[[ -0.7  37.4   0.8 -34.9  17.7  -7.4 -24.8   7.8  48.9   2.9 -64.1]
 [  5.0  15.6   2.4  15.6 -19.9   6.4  15.5  22.3 -36.2  63.5 -76.0]]
->
[[ -0.7   0.8  17.7 -24.8  48.9 -64.1]
 [  5.0   2.4 -19.9  15.5 -36.2 -76.0]]

[[ -3.5  -5.7  -6.3 -16.1   2.2   3.4 -23.8]
 [  4.6   3.7   5.3   3.7   3.9   2.2   6.9]
 [-66.9  -5.7  -8.4  -2.9 -70.0 -74.7 -10.7]
 [  9.2  14.8  13.1   8.0  10.5   6.1   5.2]
 [  1.3  -0.8   1.0   2.0  -0.1  -0.3   5.9]
 [ -0.4   3.8   9.2  11.4  -5.5  -9.2  23.7]]
->
[[ -3.5  -6.3   2.2 -23.8]
 [  4.6   5.3   3.9   6.9]
 [-66.9  -8.4 -70.0 -10.7]
 [  9.2  13.1  10.5   5.2]
 [  1.3   1.0  -0.1   5.9]
 [ -0.4   9.2  -5.5  23.7]]

[[  5.0 -21.9 -48.5 -52.5 -14.9]
 [-36.3   6.7  -3.6 -69.0  34.2]
 [-16.4  58.3  -9.0  15.3  -2.5]
 [-12.0  64.0 -10.8  18.0  -2.7]
 [ 14.9   0.3  -4.9 -25.2 -19.5]
 [  3.6  43.9  26.3  24.4  -5.7]
 [ 15.5  28.6  43.3  45.2  -1.4]]
->
[[  5.0 -48.5 -14.9]
 [-36.3  -3.6  34.2]
 [-16.4  -9.0  -2.5]
 [-12.0 -10.8  -2.7]
 [ 14.9  -4.9 -19.5]
 [  3.6  26.3  -5.7]
 [ 15.5  43.3  -1.4]]

[[ 18.3  12.9   5.7  21.7   9.9 -21.8  78.7  -8.7  25.0   9.0 -34.3 -46.7
  -27.4]
 [-38.8 -21.1 -29.3  25.2 -27.4  32.3 -21.0  29.6 -18.0 -19.0 -52.1  55.2
  -41.4]
 [-23.2 -21.9  14.0  -0.8   6.4  -4.2   2.4   9.5 -14.0 -11.4 -50.4   0.2
  -15.8]
 [-49.6  -9.5  22.2 -65.1  15.0 -27.3  -2.1 -29.7  17.4  23.4  -4.9 -17.3
  -55.7]
 [ -4.1  22.7  40.8 -32.5  -9.5 -20.7  51.1 -30.8  13.5  18.7   0.6 -22.9
  -33.8]]
->
[[ 18.3   5.7   9.9  78.7  25.0 -34.3 -27.4]
 [-38.8 -29.3 -27.4 -21.0 -18.0 -52.1 -41.4]
 [-23.2  14.0   6.4   2.4 -14.0 -50.4 -15.8]
 [-49.6  22.2  15.0  -2.1  17.4  -4.9 -55.7]
 [ -4.1  40.8  -9.5  51.1  13.5   0.6 -33.8]]

[[ 11.7 -26.6  52.4 -29.3  18.2 -58.7   2.7]
 [ 22.7  -1.2   8.4  49.8  -2.9  48.6 -50.8]
 [ 16.2  -3.5  50.9  -8.6  33.1 -22.9  64.1]
 [ -8.4 -23.9  13.9 -52.8  -2.8 -63.6   8.3]
 [ 28.9 -20.5  54.4  44.2  22.3  19.0 -47.3]
 [ -6.4  -2.7  25.1 -33.5  16.3 -46.8  65.8]]
->
[[ 11.7  52.4  18.2   2.7]
 [ 22.7   8.4  -2.9 -50.8]
 [ 16.2  50.9  33.1  64.1]
 [ -8.4  13.9  -2.8   8.3]
 [ 28.9  54.4  22.3 -47.3]
 [ -6.4  25.1  16.3  65.8]]

[[-17.9  11.1  17.6  -7.5 -14.1  11.3  25.0  23.3]
 [-14.8  10.0  45.9  47.2  -5.6 -24.2  -6.1 -51.9]
 [ 41.8   1.5  33.8   4.1 -41.4 -31.2 -55.8 -52.6]
 [ 36.8   1.7 -18.6 -45.4 -43.2 -19.8 -25.0  45.3]
 [-39.1 -19.4  52.1  49.9 -45.6  -1.6  -5.3 -53.3]
 [-12.3 -18.7 -27.4 -48.7  -7.9  56.6 -30.4 -22.7]]
->
[[-17.9  17.6 -14.1  25.0]
 [-14.8  45.9  -5.6  -6.1]
 [ 41.8  33.8 -41.4 -55.8]
 [ 36.8 -18.6 -43.2 -25.0]
 [-39.1  52.1 -45.6  -5.3]
 [-12.3 -27.4  -7.9 -30.4]]

[[ -7.7   3.3  -1.7  30.4  -3.6   6.8 -18.0]
 [ -0.2 -25.9   1.2   2.7 -12.9   0.7 -31.8]
 [-27.0  26.4  -1.7  13.5 -47.4 -27.9 -40.3]
 [ -7.7  15.2  -6.2  21.1  37.9  24.9  38.8]
 [-24.1  15.2  -1.7  31.2 -42.1 -17.2 -49.0]
 [ -7.7  15.2  -4.7  25.7  38.4  27.5  34.2]
 [ -9.4  28.8  -1.7  -6.4 -38.6 -30.2 -18.6]
 [  3.9  15.2  -1.7 -26.3  27.2   6.8  48.2]
 [  4.7  15.2  -1.7 -24.8  38.6  10.6  59.8]
 [ -7.7  15.2   4.1 -27.3 -48.0 -35.6 -37.1]
 [ 27.5 -16.9  -1.7 -25.0  46.8  23.3  47.5]]
->
[[ -7.7  -1.7  -3.6 -18.0]
 [ -0.2   1.2 -12.9 -31.8]
 [-27.0  -1.7 -47.4 -40.3]
 [ -7.7  -6.2  37.9  38.8]
 [-24.1  -1.7 -42.1 -49.0]
 [ -7.7  -4.7  38.4  34.2]
 [ -9.4  -1.7 -38.6 -18.6]
 [  3.9  -1.7  27.2  48.2]
 [  4.7  -1.7  38.6  59.8]
 [ -7.7   4.1 -48.0 -37.1]
 [ 27.5  -1.7  46.8  47.5]]

[[-40.3  46.6 -37.5 -39.9   0.3  49.3  31.4 -26.0  26.2 -49.1  14.4 -47.4]
 [-44.2  46.1 -45.3  48.5 -40.0 -15.2  -1.7  24.6 -51.7  50.0 -14.1 -42.7]
 [-45.2 -41.7 -44.5  38.7 -43.7 -10.9  47.8  40.1 -49.3 -27.3  42.2 -33.4]
 [ 20.1 -31.0 -35.6 -46.4 -36.9  27.9 -56.0 -38.4 -42.3 -51.1  38.8  53.1]
 [-39.7  47.1 -43.3 -49.0 -41.6 -46.1  32.9 -48.8 -18.7  -1.7  32.1  47.6]
 [ 46.7 -47.0  51.8  43.9  45.0 -37.2 -22.3  47.7  14.5 -42.6 -44.2 -45.3]
 [ 49.5 -21.2  25.9 -46.7  35.9 -38.6 -48.7  43.8  -6.9  50.1  28.3  46.4]
 [ 26.4  33.1  -6.2 -46.2  15.2  28.4  43.7  35.7  50.8 -34.9  47.6 -42.5]]
->
[[-40.3 -37.5   0.3  31.4  26.2  14.4]
 [-44.2 -45.3 -40.0  -1.7 -51.7 -14.1]
 [-45.2 -44.5 -43.7  47.8 -49.3  42.2]
 [ 20.1 -35.6 -36.9 -56.0 -42.3  38.8]
 [-39.7 -43.3 -41.6  32.9 -18.7  32.1]
 [ 46.7  51.8  45.0 -22.3  14.5 -44.2]
 [ 49.5  25.9  35.9 -48.7  -6.9  28.3]
 [ 26.4  -6.2  15.2  43.7  50.8  47.6]]
